array([[77, 75, 57, 75, 78, 34, 68, 78, 50, 68, 76, 55],
       [61, 62, 77, 74, 77, 15, 63, 57, 42, 60, 58, 98],
       [75, 77, 57, 78, 77, 23, 65, 76, 42, 67, 78, 56],
       [67, 63, 69, 74, 75,  8, 81, 64, 35, 76, 67, 73],
       [60, 61, 67, 80, 79, 80, 67, 54, 78, 62, 56, 85],
       [61, 63, 64, 71, 74, 75, 67, 56, 74, 68, 58, 63],
       [84, 81, 60, 68, 68, 38, 46, 88, 50, 57, 82, 88],
       [68, 72, 52, 63, 60,  2, 90, 69, 34, 83, 70, 84]])
The entry just left of 52: 72
Which number is the last entry, reading row by row?
A: 84
The first entry in the row that holds the largest entry -> 61
Which number is the 2nd smallest entry?
A: 8
Which number is the entry just left of 35?
A: 64
The 3rd entry from the end, reading row by row: 83
Which number is the first entry in reading order?
A: 77
The 2nd entry on the main diagonal: 62
Which number is the entry in the bottom-left corner?
A: 68
Which number is the smallest entry in the last row?
A: 2
Which number is the 2nd entry on the diagonal from the top-right corner?
A: 58
The 3rd entry in reading order: 57
The 2nd largest entry -> 90
The fourth entry from the end, reading row by row -> 34
Which number is the entry just right of 35?
A: 76
Which number is the 3rd entry on the diagonal from the top-right corner?
A: 67
Which number is the entry directly below the largest entry?
A: 56
The smallest entry in the first column: 60
Which number is the entry directly above the smallest entry?
A: 38
The top entry of the column that holds the largest entry -> 55
Which number is the fifth-last entry, reading row by row?
A: 69
Which number is the second entry in reading order?
A: 75

W = [145  82 181 199 105 140  57  74]
Which number is the maximum?
A: 199
The entry just left of 140: 105
The entry just left of the largest entry: 181

Read these off the grid that follows.
1) Give the third smallest entry.
2) Give the largest entry.
3) Give the entry just left of 1.05.
4) Give the entry just left of 1.50.
5) Give the smallest entry.
6) Give the 1st entry in reading order.
[[-1.58  1.79 -2.00  2.17 -2.09  2.47 -0.51 -0.77  1.61  2.20  1.72 -1.53
  -1.77]
 [ 0.77 -2.29 -2.50 -1.79  1.12  1.91  2.51  1.89 -2.82 -0.28 -2.28  1.06
   2.87]
 [ 1.67 -0.29  4.27 -1.03  0.79 -5.20 -1.28 -0.64  0.44 -2.14 -0.31  1.50
   0.45]
 [-0.33  1.05 -2.06  1.55 -3.12  2.81 -1.05  0.17  1.85  2.70  2.55 -0.62
  -1.80]]
1) -2.82
2) 4.27
3) -0.33
4) -0.31
5) -5.20
6) -1.58

[[2.91, 3.83, 2.63, -2.46, -2.58, -2.57, -1.63, 3.47, 1.93, 3.62, 0.67],
 [0.45, 4.15, 0.38, -1.93, -3.08, -0.49, 0.43, 1.73, 0.87, 2.85, 2.48],
 [0.11, -1.79, 0.21, 4.87, 2.83, 1.06, 0.13, -1.01, -1.78, -3.07, -1.43],
 [-1.61, 4.09, -1.52, -1.90, -3.19, 1.42, 2.26, 0.27, 0.40, 2.56, 3.99],
 [1.73, -2.02, 1.65, 2.03, 2.95, -0.28, -0.81, 0.57, 0.45, -0.90, -2.13],
 [-2.87, 2.16, -2.55, 1.35, -1.36, 2.84, 2.95, -1.61, -1.40, -0.30, 3.29],
 [-1.26, -0.62, -1.16, -3.96, 1.02, 2.33, 2.63, -0.14, 3.19, 3.31, 2.01],
 [2.44, -3.79, 2.31, -2.31, 4.35, -0.32, -0.65, 1.43, 3.96, 2.15, -2.54],
 [0.55, -3.31, 0.60, 4.93, 4.28, 1.04, -0.16, -1.01, -1.26, -3.39, -2.46]]
Report the last entry, reading row by row.
Answer: -2.46
The entry at the centre: -0.28
The smallest entry is -3.96
The first entry on the main diagonal -> 2.91
The entry just left of 4.15 is 0.45
The bottom-left entry -> 0.55
Report the median entry.
Answer: 0.43
The entry just right of -0.90 -> -2.13
Report the entry just right of the centre entry.
Answer: -0.81
Report the entry just left of -1.43.
Answer: -3.07
Report the smallest entry in the first row.
Answer: -2.58
Report the entry directly above the centre entry.
Answer: 1.42
The first entry on the diagonal from the top-right corner -> 0.67
The bottom entry of the column that holds the smallest entry is 4.93
Report the entry directly above the smallest entry.
Answer: 1.35
The top entry of the column that holds the largest entry -> -2.46
Report the entry just left of 3.99.
Answer: 2.56
The entry just left of the largest entry -> 0.60
Report the last entry in the row that holds the smallest entry.
Answer: 2.01
The third entry on the diagonal from the top-right corner: -1.78
Report the entry just left of -1.40.
Answer: -1.61
The entry directly below -0.81 is 2.95
The 2nd largest entry: 4.87
Report the 4th entry from the end, reading row by row.
Answer: -1.01
Report the entry directly below -0.49.
Answer: 1.06
The entry just left of the smallest entry -> -1.16
Report the entry just right of -1.36.
Answer: 2.84
The third smallest entry: -3.39
Report the 3rd entry from the end, reading row by row.
Answer: -1.26
The fifth-last entry, reading row by row -> -0.16
